Here is a tiny trained network, its code and every weight. The questions are about switching its units off for an input and a class, where a switched-off unit gives its printed mean instead of its output.

import numpy as np


def w(rows, s, z=0):
    codes = np.array(rows[::2]) - 128.0
    scale = np.full(codes.shape[1], s)
    scale[-1] = z or s
    return codes * scale


def norm(h):
    return h / np.sqrt((h * h).mean(-1, keepdims=True) + 1e-5)


def f(y):
    return y / 2 * (1 + np.tanh(0.7978845608 * (y + 0.044715 * y**3)))


def log_softmax(a):
    a = a - a.max(-1, keepdims=True)
    return a - np.log(np.exp(a).sum(-1, keepdims=True))


def net(x, mask):
    res = np.array(x, float).reshape(1, 8) / 4 @ E
    u = 0
    for l in range(3):
        y = f(norm(res) @ A[l][:, :-1].T + A[l][:, -1])
        res = res + np.where(mask[u : u + 11], y, B[l][:, -1]) @ B[l][:, :-1]
        u += 11
    return log_softmax(norm(res)[-1] @ U[:, :-1].T + U[:, -1])


A, B = {}, {}
E = w([
[135,143,101,103,120,123,136,146,109],'x0',
[143,152,131,104,126,98,89,222,174],'x1',
[157,206,210,148,131,170,199,156,140],'x2',
[17,157,195,131,217,107,86,145,41],'x3',
[110,169,88,224,52,142,93,168,98],'x4',
[128,124,143,146,135,128,120,126,148],'x5',
[1,104,39,147,150,159,233,168,197],'x6',
[126,125,137,132,128,131,124,128,134],'x7',
],0.0081)
A[0] = w([
[174,135,148,143,85,148,120,108,114,132],'0.n1',
[106,70,84,129,106,92,100,106,115,72],'0.n2',
[133,172,183,126,115,188,145,133,165,125],'0.n3',
[80,160,128,123,128,130,150,134,119,16],'0.n4',
[145,136,75,79,124,132,182,117,50,85],'0.n5',
[125,147,172,122,103,147,142,182,131,117],'0.n6',
[102,161,110,222,64,154,72,137,134,168],'0.n7',
[122,154,115,49,124,127,62,254,179,128],'0.n8',
[157,165,168,153,119,200,198,146,83,67],'0.n9',
[69,113,83,121,172,112,116,123,115,65],'0.n10',
[90,163,142,132,139,91,136,149,44,1],'0.n11',
],0.0097,0.0034)
B[0] = w([
[178,100,118,132,119,170,170,160,85,196],'0.n1',
[140,144,118,141,143,101,1,77,203,174],'0.n2',
[140,145,55,104,168,55,104,92,155,194],'0.n3',
[118,101,171,126,89,168,113,140,108,139],'0.n4',
[116,115,134,191,170,120,165,85,112,149],'0.n5',
[81,136,84,109,140,68,138,108,113,168],'0.n6',
[95,67,126,98,156,55,175,94,64,255],'0.n7',
[146,119,74,168,189,152,151,65,76,227],'0.n8',
[81,157,87,117,136,75,60,75,162,205],'0.n9',
[140,199,149,90,136,129,150,152,168,188],'0.n10',
[139,87,179,166,173,159,119,153,171,181],'0.n11',
],0.01,0.005)
A[1] = w([
[225,175,211,142,92,135,62,134,52,9],'1.n1',
[195,107,119,126,207,89,131,122,53,152],'1.n2',
[155,135,1,65,35,89,157,102,118,148],'1.n3',
[188,120,73,108,3,150,152,149,170,5],'1.n4',
[219,138,130,47,138,66,78,102,87,70],'1.n5',
[101,162,90,184,50,93,113,219,43,164],'1.n6',
[190,83,158,30,224,109,165,154,184,207],'1.n7',
[63,147,174,224,223,198,101,87,117,177],'1.n8',
[142,230,187,115,104,72,218,132,113,145],'1.n9',
[84,118,85,174,82,194,163,159,187,18],'1.n10',
[162,129,108,118,97,125,58,117,98,7],'1.n11',
],0.0076,0.0026)
B[1] = w([
[54,215,185,91,46,170,140,165,116,193],'1.n1',
[112,176,61,198,77,129,170,199,127,254],'1.n2',
[175,121,211,126,213,148,133,144,169,240],'1.n3',
[177,99,202,101,187,103,202,165,179,156],'1.n4',
[67,192,153,130,72,119,137,136,107,235],'1.n5',
[104,38,170,56,165,103,175,81,59,160],'1.n6',
[40,75,167,212,93,75,167,57,63,220],'1.n7',
[254,118,86,121,139,175,115,112,168,239],'1.n8',
[131,55,54,55,151,44,74,76,164,158],'1.n9',
[145,159,175,83,68,170,80,137,115,147],'1.n10',
[66,155,154,97,139,119,110,166,179,145],'1.n11',
],0.0082,0.0065)
A[2] = w([
[39,122,69,109,113,194,168,179,220,47],'2.n1',
[85,96,190,91,131,70,163,127,130,30],'2.n2',
[183,124,125,232,104,53,206,145,137,93],'2.n3',
[119,78,190,159,129,235,142,88,131,222],'2.n4',
[175,120,62,73,124,203,136,134,97,89],'2.n5',
[115,65,123,198,126,82,177,178,66,84],'2.n6',
[93,150,147,106,131,177,155,199,85,175],'2.n7',
[124,199,66,140,176,130,222,90,162,255],'2.n8',
[53,67,83,129,138,148,165,162,173,106],'2.n9',
[99,133,153,118,103,98,82,64,187,190],'2.n10',
[71,163,181,128,254,150,82,177,56,47],'2.n11',
],0.0094,0.0029)
B[2] = w([
[176,142,200,104,27,127,112,121,55,161],'2.n1',
[133,127,144,125,162,83,199,105,113,153],'2.n2',
[101,120,109,137,164,201,128,137,180,191],'2.n3',
[161,143,105,160,137,177,154,113,82,173],'2.n4',
[75,125,141,154,143,138,133,109,99,129],'2.n5',
[64,136,96,146,125,148,155,82,111,179],'2.n6',
[154,105,127,169,100,162,158,135,111,153],'2.n7',
[133,122,120,155,109,142,32,181,103,255],'2.n8',
[118,162,160,98,74,98,131,189,73,174],'2.n9',
[137,146,82,160,138,102,132,182,113,173],'2.n10',
[160,84,126,108,136,160,181,145,249,181],'2.n11',
],0.012,0.0097)
U = w([
[124,182,216,90,56,119,158,189,80,101],'0',
[188,88,134,98,194,181,210,164,253,121],'1',
[136,184,57,172,150,150,127,109,109,196],'2',
[60,105,125,160,175,54,205,58,87,2],'3',
[137,169,108,209,147,113,131,150,127,170],'4',
[148,199,69,72,141,11,55,135,197,24],'5',
],0.011,0.0045)

Each question gives the input, the list of numbers given to net, and the class t.
The units are the neurons (one row each of A and B). Each row of codes is followed by its name. A weight is (code - 128) times the scale printed after its matrix; where a second scale follows, it is the last column's (A, B and U).
mask holds one flag per neuron, layer by layer. A switched-off neuron (its flag False) gives its mean, the last column of its row in B, instead of its output. The means were averaged over made-up inputs and are rounded, as every weight is.
A unit's drop is (log p(t) with every unit on - log p(t) with that unit switched off) / (log p(t) with every unit on - log p(t) with every unit switched off).
The circuit of an input: a set's keep is (log p(t) with only the set's units on - log p(t) with every unit switched off) / (log p(t) with every unit on - log p(t) with every unit switched off). Starting from the 12 units with the biggest drops (on a tie, the unit counted first), units are removed one at a time, each time the one whose removal leaves the highest keep (on an exact tie, the one counted first), for as long as the keep stays at least 0.8.
circuit, biggest first: the units of the circuit, biggest drop first
most important unit: the unit with the biggest drop
top k neurons: the k neurons with the biggest drops, biggest first
k most important neurons of layer l: the k neurons of layer l with the biggest drops, biggest first
input [8,6,-5,6,8,1,-7,-2], class 3: top 3 neurons : [0.n7 1.n6 2.n8]
input [4,-3,6,1,4,4,1,7], class 5: 2 most important neurons of layer 0 : [0.n9 0.n3]
input [-1,2,-6,-8,3,-5,-7,0], class 1: 3 most important neurons of layer 1 : [1.n4 1.n3 1.n10]
input [-5,-4,8,-7,0,4,8,-2], class 0: circuit, biggest first : [2.n1]
input [-6,3,1,-5,-5,2,-6,6], class 0: top 3 neurons : [1.n1 0.n7 1.n5]
input [7,-1,-8,6,-1,-1,6,-2], class 5: 2 most important neurons of layer 0 : [0.n2 0.n1]
input [-2,-1,-2,-4,-8,8,6,4], class 3: top 2 neurons : [1.n7 1.n2]
input [2,5,3,6,0,-6,5,-5], class 1: top 3 neurons : [2.n11 1.n2 0.n11]
input [-2,7,5,5,-4,-5,-5,-8], class 2: circuit, biggest first : [0.n8 2.n9]
input [-1,2,-3,2,-1,7,-4,-8], class 0: top 3 neurons : [1.n1 0.n7 0.n3]
input [-6,-5,8,-7,8,3,8,6], class 0: 2 most important neurons of layer 2 : [2.n1 2.n9]
input [4,-4,1,-4,-5,0,3,7], class 3: top 3 neurons : [1.n7 0.n8 1.n8]
input [4,-6,-2,2,-2,3,-6,-7], class 0: top 3 neurons : [1.n1 0.n8 0.n7]
input [1,5,8,-3,6,5,1,0], class 5: 2 most important neurons of layer 1 : [1.n7 1.n9]
input [0,3,-3,5,-2,4,2,2], class 1: most important unit : 0.n10
input [3,7,5,0,-7,0,2,8], class 2: circuit, biggest first : [0.n8 2.n8]
input [5,4,0,8,-7,6,-2,2], class 1: top 2 neurons : [2.n11 0.n7]
input [5,-3,-8,6,-6,-3,-5,3], class 5: top 3 neurons : [0.n2 0.n7 1.n3]
input [-4,6,6,-4,7,1,-5,-2], class 3: 2 most important neurons of layer 0 : [0.n7 0.n2]
input [7,0,-7,-7,-1,2,7,-8], class 0: top 2 neurons : [2.n1 1.n8]
input [1,5,2,-7,-8,2,-1,3], class 3: top 2 neurons : [1.n7 1.n8]
input [-8,-2,-5,-6,-1,3,8,1], class 0: top neuron : [2.n1]
input [5,-1,8,2,7,0,0,-3], class 5: 2 most important neurons of layer 0 : [0.n9 0.n3]
input [8,1,5,-3,-7,-8,2,1], class 4: 2 most important neurons of layer 2 : [2.n8 2.n3]
input [-4,3,-3,4,0,-6,-3,1], class 1: 2 most important neurons of layer 2 : [2.n8 2.n11]
